Below are the code and all the weights of a small trained network. Each question names an input and a class and asks about switching units off, where a switched-off unit gives its printed mean instead of its output.

import numpy as np


def w(rows, s, z=0):
    codes = np.array(rows[::2]) - 128.0
    scale = np.full(codes.shape[1], s)
    scale[-1] = z or s
    return codes * scale


def f(y):
    return y / 2 * (1 + np.tanh(0.7978845608 * (y + 0.044715 * y**3)))


def log_softmax(a):
    a = a - a.max(-1, keepdims=True)
    return a - np.log(np.exp(a).sum(-1, keepdims=True))


def net(x, mask):
    res = np.array(x, float).reshape(1, 3) / 4 @ E
    y = f(res @ A[0][:, :-1].T + A[0][:, -1])
    res = res + np.where(mask, y, B[0][:, -1]) @ B[0][:, :-1]
    return log_softmax(res[-1] @ U[:, :-1].T + U[:, -1])


A, B = {}, {}
E = w([
[151,125,135,126,109],'x0',
[223,155,53,79,217],'x1',
[124,64,195,2,165],'x2',
],0.011)
A[0] = w([
[129,85,149,81,143,113],'n0',
[34,84,211,186,165,4],'n1',
[102,130,58,159,117,205],'n2',
[232,127,95,134,230,58],'n3',
[137,185,62,253,136,189],'n4',
[127,21,167,87,190,201],'n5',
[153,166,97,96,196,67],'n6',
[101,121,148,89,163,120],'n7',
[102,132,204,159,103,25],'n8',
],0.013,0.0015)
B[0] = w([
[175,118,230,91,147,183],'n0',
[96,78,129,97,75,213],'n1',
[157,152,121,85,157,174],'n2',
[65,61,18,111,108,237],'n3',
[221,175,201,127,181,254],'n4',
[180,214,254,54,150,225],'n5',
[102,25,111,214,50,195],'n6',
[127,192,167,168,147,167],'n7',
[63,126,5,194,13,188],'n8',
],0.0094,0.014)
U = w([
[206,255,193,145,161,255],'0',
[45,51,48,160,49,1],'1',
],0.011,0.00097)

Each question gives the input, the list of numbers given to net, and the class t.
The units are the neurons (one row each of A and B). Each row of codes is followed by its name. A weight is (code - 128) times the scale printed after its matrix; where a second scale follows, it is the last column's (A, B and U).
mask holds one flag per neuron, in row order. A switched-off neuron (its flag False) gives its mean, the last column of its row in B, instead of its output. The means were averaged over made-up inputs and are rounded, as every weight is.
A unit's drop is (log p(t) with every unit on - log p(t) with that unit switched off) / (log p(t) with every unit on - log p(t) with every unit switched off).
k most important neurons: the k neurons with the biggest drops, biggest first
drop when u is switched off: that unit's drop, to one decimal
input [6,8,3], class 1: most important neuron -> [n3]
input [8,2,-1], class 1: 2 most important neurons -> [n5 n4]
input [-3,-5,-5], class 0: 4 most important neurons -> [n4 n3 n6 n2]
input [2,-7,-7], class 0: 4 most important neurons -> [n4 n3 n6 n2]
input [4,4,-3], class 1: 2 most important neurons -> [n5 n3]
input [7,-7,7], class 0: 3 most important neurons -> [n5 n3 n0]
input [-8,-6,-6], class 0: 3 most important neurons -> [n4 n3 n6]
input [-2,8,5], class 1: 2 most important neurons -> [n3 n6]
input [-6,8,6], class 1: 3 most important neurons -> [n3 n6 n4]
input [0,-4,-5], class 0: 2 most important neurons -> [n4 n3]
input [-2,7,4], class 1: 2 most important neurons -> [n3 n6]
input [-5,-3,-4], class 0: drop when n3 is switched off -> 0.5
input [-7,3,-1], class 1: drop when n5 is switched off -> 0.3
input [1,6,3], class 1: drop when n3 is switched off -> 0.3
